Below is a small trained network, with its code and all its weights. Each question gives an input and a class and asks what happens when units are switched off, that is, made to give their printed mean instead of their output.

import numpy as np


def w(rows, s, z=0):
    codes = np.array(rows[::2]) - 128.0
    scale = np.full(codes.shape[1], s)
    scale[-1] = z or s
    return codes * scale


def f(y):
    return y / 2 * (1 + np.tanh(0.7978845608 * (y + 0.044715 * y**3)))


def log_softmax(a):
    a = a - a.max(-1, keepdims=True)
    return a - np.log(np.exp(a).sum(-1, keepdims=True))


def net(x, mask):
    res = np.array(x, float).reshape(1, 3) / 4 @ E
    y = f(res @ A[0][:, :-1].T + A[0][:, -1])
    res = res + np.where(mask, y, B[0][:, -1]) @ B[0][:, :-1]
    return log_softmax(res[-1] @ U[:, :-1].T + U[:, -1])


A, B = {}, {}
E = w([
[115,2,49,125,111,108,117,101,73,153,175],'x0',
[69,108,180,181,230,45,75,116,90,162,68],'x1',
[182,150,182,107,155,73,145,71,80,87,227],'x2',
],0.0086)
A[0] = w([
[162,147,168,99,146,82,137,60,73,79,203,58],'neuron 0',
[168,134,131,98,89,101,128,85,119,100,172,44],'neuron 1',
[215,106,181,113,207,85,137,42,73,97,234,165],'neuron 2',
[60,113,165,207,202,74,31,161,74,226,58,238],'neuron 3',
[148,199,185,151,157,154,136,166,191,106,101,137],'neuron 4',
[169,140,53,75,91,204,196,105,205,93,192,186],'neuron 5',
[225,105,89,60,84,187,207,131,120,61,118,67],'neuron 6',
[158,159,188,124,163,134,136,39,112,121,192,51],'neuron 7',
[71,125,148,181,164,65,41,100,108,130,72,57],'neuron 8',
[49,116,99,168,121,203,69,211,149,143,71,44],'neuron 9',
[151,96,101,108,35,255,162,175,166,121,124,130],'neuron 10',
[80,131,118,145,97,207,83,136,155,158,48,60],'neuron 11',
[111,69,110,134,103,107,132,123,66,159,212,81],'neuron 12',
[106,104,106,154,72,137,126,216,139,198,62,74],'neuron 13',
[105,161,226,136,107,152,119,166,173,77,136,206],'neuron 14',
[132,59,54,113,74,109,152,97,88,138,148,80],'neuron 15',
[71,110,167,176,215,51,71,73,73,171,60,86],'neuron 16',
[132,95,223,198,161,105,81,115,101,139,153,235],'neuron 17',
[186,132,100,64,89,202,201,113,165,94,169,188],'neuron 18',
[85,135,118,106,51,137,172,102,184,82,201,65],'neuron 19',
[158,233,230,148,122,117,171,94,136,85,156,120],'neuron 20',
[112,47,68,114,85,85,128,58,67,169,167,207],'neuron 21',
[81,97,94,117,105,146,152,170,191,202,82,82],'neuron 22',
[190,137,120,60,62,194,160,149,168,68,112,68],'neuron 23',
[116,105,157,186,178,96,157,134,137,168,139,50],'neuron 24',
[134,221,191,164,152,155,133,203,201,93,87,75],'neuron 25',
[108,28,80,178,165,137,89,86,46,168,141,98],'neuron 26',
[120,34,66,59,94,146,137,127,80,130,187,125],'neuron 27',
[95,99,43,162,151,160,118,173,157,168,48,52],'neuron 28',
[104,104,85,135,126,180,104,161,175,161,89,252],'neuron 29',
[217,111,99,108,54,171,181,108,115,81,140,91],'neuron 30',
[150,151,93,59,63,181,144,133,176,123,153,58],'neuron 31',
[188,147,126,100,145,62,154,101,85,77,161,33],'neuron 32',
[132,199,211,60,168,151,124,181,192,93,59,56],'neuron 33',
[83,95,88,142,118,179,139,185,202,171,86,232],'neuron 34',
[189,133,170,67,129,80,167,61,88,38,234,110],'neuron 35',
[117,47,53,133,129,117,98,139,88,128,143,48],'neuron 36',
[107,147,176,152,161,48,88,120,81,134,158,65],'neuron 37',
[65,128,202,210,176,59,42,147,66,161,74,53],'neuron 38',
[184,150,118,77,109,165,232,94,145,107,194,244],'neuron 39',
[119,87,97,124,99,104,107,112,124,162,145,51],'neuron 40',
[99,104,135,203,213,82,94,102,104,202,76,254],'neuron 41',
[81,34,68,130,70,97,134,148,85,163,151,137],'neuron 42',
],0.0091,0.0088)
B[0] = w([
[17,68,31,159,199,44,67,163,112,187,85,172],'neuron 0',
[21,71,80,176,229,187,146,80,175,127,147,138],'neuron 1',
[45,121,40,132,101,40,48,185,70,185,84,224],'neuron 2',
[170,84,146,67,88,143,202,102,49,142,119,247],'neuron 3',
[170,194,199,188,75,76,223,172,201,205,39,192],'neuron 4',
[187,101,136,70,115,193,169,74,85,77,178,232],'neuron 5',
[100,53,160,127,207,206,170,77,129,78,172,182],'neuron 6',
[30,54,106,206,232,74,171,147,140,184,60,157],'neuron 7',
[87,35,161,144,212,170,207,39,102,119,167,166],'neuron 8',
[35,71,68,175,215,85,83,150,144,96,118,169],'neuron 9',
[173,43,149,82,147,123,181,69,45,131,118,217],'neuron 10',
[30,115,46,219,204,81,75,165,136,174,87,163],'neuron 11',
[119,168,165,227,166,120,165,168,189,164,41,160],'neuron 12',
[19,84,38,159,197,90,97,126,132,194,124,165],'neuron 13',
[225,170,191,125,63,84,150,196,157,117,74,200],'neuron 14',
[111,141,189,190,136,136,216,134,180,194,72,166],'neuron 15',
[156,63,174,85,168,200,215,50,83,73,173,199],'neuron 16',
[144,116,116,73,77,97,123,126,64,126,123,208],'neuron 17',
[148,72,164,71,122,134,185,107,52,145,102,222],'neuron 18',
[54,44,127,147,255,182,179,58,114,68,151,157],'neuron 19',
[100,166,168,215,113,70,158,192,176,204,37,199],'neuron 20',
[198,203,189,151,68,100,144,197,167,151,66,212],'neuron 21',
[20,57,32,155,205,66,122,124,109,184,81,164],'neuron 22',
[134,77,163,126,204,169,187,87,114,85,147,184],'neuron 23',
[73,37,138,179,230,161,183,80,139,112,143,134],'neuron 24',
[159,172,193,249,118,133,227,170,215,214,34,192],'neuron 25',
[170,187,217,214,152,142,207,171,225,144,69,179],'neuron 26',
[189,196,204,195,113,156,189,188,210,146,69,190],'neuron 27',
[7,73,29,196,186,48,61,134,156,170,86,165],'neuron 28',
[109,132,81,77,34,74,105,166,55,194,106,214],'neuron 29',
[118,55,141,108,179,188,190,78,102,98,203,179],'neuron 30',
[89,55,155,149,244,167,196,85,100,77,111,174],'neuron 31',
[27,75,109,217,209,99,120,85,161,190,83,147],'neuron 32',
[144,161,182,251,196,145,222,187,243,202,36,183],'neuron 33',
[63,154,56,114,74,64,62,178,78,194,86,219],'neuron 34',
[44,121,37,146,145,47,39,177,100,177,79,204],'neuron 35',
[78,123,175,212,232,123,203,166,180,176,38,154],'neuron 36',
[79,18,72,149,223,163,142,71,111,108,127,159],'neuron 37',
[145,30,174,113,232,210,205,38,107,72,196,187],'neuron 38',
[162,131,102,72,75,108,146,121,54,141,124,233],'neuron 39',
[70,92,165,224,209,135,187,154,161,140,45,133],'neuron 40',
[165,100,149,81,80,126,183,130,52,136,129,231],'neuron 41',
[203,202,192,211,97,108,207,187,211,171,59,186],'neuron 42',
],0.0097,0.015)
U = w([
[141,68,174,109,195,187,174,46,94,108,140,54],'0',
[151,183,216,219,150,132,175,178,228,136,99,75],'1',
[42,101,31,163,181,78,85,150,118,133,116,86],'2',
[193,177,142,49,45,108,109,160,53,115,142,240],'3',
[222,219,223,33,71,212,3,44,241,7,216,9],'4',
[213,95,250,169,146,208,34,33,168,17,227,9],'5',
[215,231,225,121,123,215,59,16,218,45,228,9],'6',
],0.014,0.011)

Each question gives the input, the list of numbers given to net, and the class t.
The units are the neurons (one row each of A and B). Each row of codes is followed by its name. A weight is (code - 128) times the scale printed after its matrix; where a second scale follows, it is the last column's (A, B and U).
mask holds one flag per neuron, in row order. A switched-off neuron (its flag False) gives its mean, the last column of its row in B, instead of its output. The means were averaged over made-up inputs and are rounded, as every weight is.
A unit's drop is (log p(t) with every unit on - log p(t) with that unit switched off) / (log p(t) with every unit on - log p(t) with every unit switched off).
unit that matters most: the unit with the biggest drop
top k neurons: the k neurons with the biggest drops, biggest first
drop when u is switched off: that unit's drop, to one decimal
input [5,0,5], class 1: top neuron : [neuron 21]
input [-3,-5,-6], class 2: top 2 neurons : [neuron 34; neuron 11]
input [8,-7,-4], class 1: top 4 neurons : [neuron 27; neuron 42; neuron 21; neuron 15]
input [-1,5,6], class 2: top 2 neurons : [neuron 2; neuron 0]
input [7,-6,3], class 1: top 2 neurons : [neuron 27; neuron 21]
input [4,-3,-4], class 1: top 4 neurons : [neuron 42; neuron 27; neuron 2; neuron 35]
input [6,6,-2], class 0: top 4 neurons : [neuron 16; neuron 3; neuron 38; neuron 8]
input [-6,6,-4], class 0: top 3 neurons : [neuron 38; neuron 3; neuron 16]
input [-5,5,5], class 0: top 3 neurons : [neuron 38; neuron 16; neuron 37]
input [7,-4,-7], class 1: top 3 neurons : [neuron 42; neuron 27; neuron 21]
input [-2,7,8], class 2: top 3 neurons : [neuron 2; neuron 0; neuron 35]
input [5,8,-8], class 0: top 2 neurons : [neuron 16; neuron 38]
input [-8,-8,-8], class 0: top 3 neurons : [neuron 10; neuron 5; neuron 23]
input [0,-4,-3], class 0: unit that matters most : neuron 2
input [5,-2,6], class 2: top 2 neurons : [neuron 2; neuron 35]
input [5,4,2], class 1: top 2 neurons : [neuron 26; neuron 21]
input [4,2,2], class 1: drop when neuron 26 is switched off : 0.2
input [4,0,7], class 2: drop when neuron 14 is switched off : 0.0
input [-3,0,-3], class 3: drop when neuron 42 is switched off : 0.1
input [8,-3,7], class 1: drop when neuron 27 is switched off : 0.3
input [-1,-5,-6], class 2: unit that matters most : neuron 34
